Here is a tiny trained network, its code and every weight. The questions are about switching its units off for an input and a class, where a switched-off unit gives its printed mean instead of its output.

import numpy as np


def w(rows, s, z=0):
    codes = np.array(rows[::2]) - 128.0
    scale = np.full(codes.shape[1], s)
    scale[-1] = z or s
    return codes * scale


def norm(h):
    return h / np.sqrt((h * h).mean(-1, keepdims=True) + 1e-5)


def f(y):
    return np.maximum(y, 0)


def log_softmax(a):
    a = a - a.max(-1, keepdims=True)
    return a - np.log(np.exp(a).sum(-1, keepdims=True))


def net(x, mask):
    res = np.array(x, float).reshape(1, 8) / 4 @ E
    u = 0
    for l in range(3):
        y = f(norm(res) @ A[l][:, :-1].T + A[l][:, -1])
        res = res + np.where(mask[u : u + 9], y, B[l][:, -1]) @ B[l][:, :-1]
        u += 9
    return log_softmax(norm(res)[-1] @ U[:, :-1].T + U[:, -1])


A, B = {}, {}
E = w([
[152,240,72,98,249],'x0',
[147,109,120,107,121],'x1',
[214,186,2,210,56],'x2',
[57,46,21,143,218],'x3',
[129,125,128,125,127],'x4',
[130,124,126,122,126],'x5',
[127,127,128,124,127],'x6',
[130,127,127,124,128],'x7',
],0.0088)
A[0] = w([
[177,128,99,170,96,86],'L0N1',
[151,156,194,100,122,71],'L0N2',
[189,208,160,95,92,105],'L0N3',
[83,112,175,34,190,8],'L0N4',
[88,91,48,159,162,63],'L0N5',
[72,160,98,90,100,175],'L0N6',
[164,151,106,84,200,20],'L0N7',
[113,123,165,113,185,2],'L0N8',
[201,211,103,56,245,61],'L0N9',
],0.012,0.0069)
B[0] = w([
[81,160,91,113,103,173],'L0N1',
[175,141,159,83,116,182],'L0N2',
[225,106,136,91,128,220],'L0N3',
[55,155,96,27,93,216],'L0N4',
[246,118,167,95,172,181],'L0N5',
[182,132,62,166,97,172],'L0N6',
[67,203,128,197,192,162],'L0N7',
[57,89,81,79,95,150],'L0N8',
[66,202,108,221,206,254],'L0N9',
],0.011,0.0074)
A[1] = w([
[129,83,254,159,200,47],'L1N1',
[85,118,153,6,127,114],'L1N2',
[105,50,100,57,242,61],'L1N3',
[90,106,123,148,24,63],'L1N4',
[122,56,144,150,78,2],'L1N5',
[75,18,37,167,241,121],'L1N6',
[72,97,43,78,196,166],'L1N7',
[21,140,190,112,128,134],'L1N8',
[180,174,214,120,129,57],'L1N9',
],0.011,0.0063)
B[1] = w([
[91,106,101,112,105,148],'L1N1',
[106,95,123,90,26,246],'L1N2',
[165,128,192,86,43,202],'L1N3',
[103,91,132,206,219,164],'L1N4',
[24,63,167,184,133,147],'L1N5',
[250,107,250,108,95,238],'L1N6',
[160,132,113,213,82,254],'L1N7',
[46,161,34,10,54,227],'L1N8',
[170,120,229,90,199,179],'L1N9',
],0.011,0.0067)
A[2] = w([
[89,85,164,172,132,59],'L2N1',
[181,108,133,147,174,31],'L2N2',
[73,7,167,160,48,149],'L2N3',
[141,174,42,159,178,134],'L2N4',
[70,92,98,167,80,30],'L2N5',
[129,107,25,189,114,2],'L2N6',
[199,145,30,129,126,177],'L2N7',
[197,114,42,228,91,101],'L2N8',
[138,29,188,174,102,159],'L2N9',
],0.013,0.008)
B[2] = w([
[154,208,83,88,127,141],'L2N1',
[215,173,172,134,123,143],'L2N2',
[118,135,66,213,245,254],'L2N3',
[92,62,102,139,175,211],'L2N4',
[142,157,118,151,166,144],'L2N5',
[86,109,118,43,4,147],'L2N6',
[95,27,162,120,86,227],'L2N7',
[5,125,161,7,30,221],'L2N8',
[172,249,84,176,225,213],'L2N9',
],0.011,0.0086)
U = w([
[74,78,115,47,57,251],'0',
[109,185,60,225,242,117],'1',
[250,112,232,90,125,5],'2',
],0.013,0.0023)

Each question gives the input, the list of numbers given to net, and the class t.
The units are the neurons (one row each of A and B). Each row of codes is followed by its name. A weight is (code - 128) times the scale printed after its matrix; where a second scale follows, it is the last column's (A, B and U).
mask holds one flag per neuron, layer by layer. A switched-off neuron (its flag False) gives its mean, the last column of its row in B, instead of its output. The means were averaged over made-up inputs and are rounded, as every weight is.
A unit's drop is (log p(t) with every unit on - log p(t) with that unit switched off) / (log p(t) with every unit on - log p(t) with every unit switched off).
The circuit of an input: a set's keep is (log p(t) with only the set's units on - log p(t) with every unit switched off) / (log p(t) with every unit on - log p(t) with every unit switched off). Starting from the 12 units with the biggest drops (on a tie, the unit counted first), units are removed one at a time, each time the one whose removal leaves the highest keep (on an exact tie, the one counted first), for as long as the keep stays at least 0.8.
circuit, biggest first: the units of the circuit, biggest drop first
k most important neurons: the k neurons with the biggest drops, biggest first
k most important neurons of layer l: the k neurons of layer l with the biggest drops, biggest first
drop when u is switched off: that unit's drop, to one decimal
input [6,-6,-4,-6,3,1,5,0], class 1: 3 most important neurons of layer 1 -> (L1N6 L1N3 L1N2)
input [3,6,-2,-3,-5,4,-3,-7], class 1: circuit, biggest first -> (L0N9)
input [1,3,6,7,-6,-7,0,8], class 2: 4 most important neurons -> (L1N6 L0N5 L1N8 L0N4)
input [4,-5,5,6,-6,-5,-6,6], class 2: 3 most important neurons -> (L1N6 L0N5 L1N8)
input [7,5,-3,-7,-7,-4,-7,2], class 1: 2 most important neurons -> (L0N9 L1N6)
input [5,-2,5,1,1,4,-8,4], class 0: 2 most important neurons -> (L2N8 L2N3)
input [8,-8,-8,5,-4,8,0,7], class 0: 2 most important neurons -> (L0N4 L2N3)
input [-4,-8,-3,6,-8,-3,-3,-4], class 2: 2 most important neurons of layer 1 -> (L1N6 L1N3)
input [-4,4,6,8,-4,4,1,-1], class 2: 2 most important neurons -> (L1N6 L0N5)
input [0,-5,5,5,8,2,-8,-4], class 0: 2 most important neurons of layer 2 -> (L2N8 L2N7)
input [2,8,3,4,8,-5,-8,-7], class 2: 2 most important neurons of layer 1 -> (L1N6 L1N8)
input [2,-6,3,8,2,2,-7,5], class 2: drop when L1N6 is switched off -> 0.3
input [6,-4,8,0,-3,-6,8,-1], class 0: drop when L2N8 is switched off -> 0.4
input [1,-6,1,0,-4,-8,-3,3], class 0: drop when L2N8 is switched off -> 0.2
input [7,-8,8,3,-8,3,-8,8], class 0: drop when L1N2 is switched off -> 0.0
input [-8,5,-6,1,-4,-8,-6,-2], class 1: circuit, biggest first -> (L2N3)
